Here is a tiny trained network, its code and every weight. The questions are about switching its units off for an input and a target symbol, where a switched-off unit gives its printed mean instead of its output.

import numpy as np


def w(rows, s, z=0):
    codes = np.array(rows[::2]) - 128.0
    scale = np.full(codes.shape[1], s)
    scale[-1] = z or s
    return codes * scale


def f(y):
    return y / 2 * (1 + np.tanh(0.7978845608 * (y + 0.044715 * y**3)))


def softmax(a):
    e = np.exp(a - a.max(-1, keepdims=True))
    return e / e.sum(-1, keepdims=True)


def log_softmax(a):
    a = a - a.max(-1, keepdims=True)
    return a - np.log(np.exp(a).sum(-1, keepdims=True))


def net(x, mask):
    ids = ['ΞΨαβεημπτ'.index(c) for c in x.split()]
    T = len(ids)
    res = E[ids] + P[:T]
    r = res
    for j in range(2):
        rows = slice(2 * j, 2 * j + 2)
        q, k, v = (r @ M[0][rows].T for M in (Q, K, V))
        z = softmax(np.where(np.tri(T) > 0, q @ k.T / 2**0.5, -1e9)) @ v
        o = O[0][rows]
        res = res + np.where(mask[j], z, o[:, -1]) @ o[:, :-1]
    y = f(res @ A[0][:, :-1].T + A[0][:, -1])
    res = res + np.where(mask[2:14], y, B[0][:, -1]) @ B[0][:, :-1]
    return log_softmax(res[-1] @ U[:, :-1].T + U[:, -1])


Q, K, V, O, A, B = {}, {}, {}, {}, {}, {}
E = w([
[125,53,78,135,130],'Ξ',
[141,105,80,61,250],'Ψ',
[243,42,165,129,99],'α',
[115,135,82,213,126],'β',
[153,174,95,217,106],'ε',
[124,179,167,145,167],'η',
[177,115,6,111,118],'μ',
[196,174,120,68,153],'π',
[151,189,95,195,171],'τ',
],0.019)
P = w([
[24,224,124,136,181],'0',
[44,205,120,127,183],'1',
[60,185,120,118,178],'2',
[90,171,121,112,179],'3',
[116,153,121,113,179],'4',
[148,141,133,111,192],'5',
[176,127,146,117,200],'6',
[203,110,152,117,205],'7',
[226,99,161,112,213],'8',
[253,89,160,122,218],'9',
],0.0064)
Q[0] = w([
[70,79,164,66,137],'head 0',
[127,161,146,120,104],'head 0',
[222,150,82,223,255],'head 1',
[86,137,167,44,16],'head 1',
],0.064)
K[0] = w([
[3,200,103,150,125],'head 0',
[172,189,166,148,178],'head 0',
[221,57,131,71,117],'head 1',
[35,211,112,128,115],'head 1',
],0.051)
V[0] = w([
[156,151,80,168,118],'head 0',
[114,125,122,142,188],'head 0',
[126,98,28,29,191],'head 1',
[31,8,150,195,167],'head 1',
],0.017)
O[0] = w([
[90,103,98,103,138,169],'head 0',
[145,133,120,91,146,138],'head 0',
[245,69,142,140,148,253],'head 1',
[103,99,134,189,195,59],'head 1',
],0.011,0.016)
A[0] = w([
[60,98,82,96,52,63],'neuron 0',
[136,127,162,203,177,48],'neuron 1',
[151,188,149,160,37,61],'neuron 2',
[11,57,149,104,64,85],'neuron 3',
[82,120,178,56,198,11],'neuron 4',
[40,115,248,113,148,108],'neuron 5',
[84,123,154,191,200,143],'neuron 6',
[85,86,201,144,96,193],'neuron 7',
[69,85,158,188,19,153],'neuron 8',
[107,174,92,84,194,85],'neuron 9',
[138,144,55,148,121,71],'neuron 10',
[159,127,104,119,117,56],'neuron 11',
],0.016,0.012)
B[0] = w([
[182,24,128,132,125,143],'neuron 0',
[98,101,79,70,164,207],'neuron 1',
[126,135,89,47,119,184],'neuron 2',
[112,179,37,223,93,140],'neuron 3',
[212,32,205,246,147,133],'neuron 4',
[171,118,252,39,162,137],'neuron 5',
[116,135,178,143,38,210],'neuron 6',
[144,91,108,127,247,142],'neuron 7',
[200,142,121,111,194,146],'neuron 8',
[40,163,102,130,154,161],'neuron 9',
[148,101,184,134,112,172],'neuron 10',
[81,185,155,184,147,253],'neuron 11',
],0.024,0.011)
U = w([
[87,160,187,139,138,14],'Ξ',
[73,145,130,201,157,35],'Ψ',
[116,154,32,208,104,61],'α',
[35,200,82,159,166,87],'β',
[228,176,173,255,69,199],'ε',
[118,138,96,146,219,140],'η',
[71,195,129,208,70,107],'μ',
[147,225,83,105,106,116],'π',
[92,57,115,134,82,254],'τ',
],0.0036,0.0043)

Each question gives the input, a string of symbols that net reads in full, and the target symbol t.
The units are the heads (2 rows each of Q, K, V and O) and the neurons (one row each of A and B). Each row of codes is followed by its name. A weight is (code - 128) times the scale printed after its matrix; where a second scale follows, it is the last column's (O, A, B and U).
mask holds one flag per unit, heads first, then neurons. A switched-off unit (its flag False) gives its mean, the last column of its rows in O or B, instead of its output. The means were averaged over made-up inputs and are rounded, as every weight is.
A unit's drop is (log p(t) with every unit on - log p(t) with that unit switched off) / (log p(t) with every unit on - log p(t) with every unit switched off).
The circuit of an input: a set's keep is (log p(t) with only the set's units on - log p(t) with every unit switched off) / (log p(t) with every unit on - log p(t) with every unit switched off). Starting from the 12 units with the biggest drops (on a tie, the unit counted first), units are removed one at a time, each time the one whose removal leaves the highest keep (on an exact tie, the one counted first), for as long as the keep stays at least 0.8.
units of the circuit, in order: the units of the circuit, biggest drop first
most important unit: the unit with the biggest drop
top k neurons: the k neurons with the biggest drops, biggest first
heads that matter: for each layer, one digit per head in row order, 1 if its drop is at least 0.15 and else 0, layers parted by /
drop of u: that unit's drop, to one decimal
input μ τ ε, target ε: units of the circuit, in order => [neuron 1; head 1]
input α τ π π π, target β: top neuron => [neuron 9]
input Ξ Ξ μ τ π Ξ α, target η: units of the circuit, in order => [head 1; neuron 7; neuron 6]
input π μ τ, target ε: units of the circuit, in order => [head 1; neuron 1]
input τ ε β μ β, target ε: top 3 neurons => [neuron 1; neuron 2; neuron 9]
input α β Ψ Ξ, target α: units of the circuit, in order => [neuron 3; head 1; neuron 0]
input τ β ε, target α: units of the circuit, in order => [neuron 3; head 1; neuron 0; head 0]
input ε ε β, target μ: top 3 neurons => [neuron 6; neuron 3; neuron 9]
input Ψ τ β, target η: top 2 neurons => [neuron 1; neuron 6]
input α μ μ Ξ ε μ τ Ψ, target Ψ: heads that matter => 01
input μ η μ, target ε: top 2 neurons => [neuron 1; neuron 10]
input Ψ τ Ψ Ψ μ μ τ α ε Ξ, target α: heads that matter => 11
input Ψ μ Ψ π, target π: heads that matter => 01
input π Ξ Ψ μ Ψ β τ η, target η: units of the circuit, in order => [head 1; neuron 1]
input π β π τ μ τ, target ε: top 3 neurons => [neuron 1; neuron 2; neuron 9]
input μ ε η μ Ψ τ τ ε, target η: most important unit => neuron 1
input α π ε, target π: top 2 neurons => [neuron 2; neuron 8]
input α Ξ η Ξ π β, target ε: top 3 neurons => [neuron 1; neuron 8; neuron 6]
input Ξ μ Ξ β, target τ: drop of neuron 6 => 0.6
input μ τ μ η, target ε: most important unit => head 1
input μ Ξ β, target τ: drop of neuron 11 => 0.2
input τ α μ α Ξ α Ξ ε, target π: drop of neuron 1 => 0.0
input Ξ μ μ μ β α η, target Ξ: drop of head 1 => 1.5
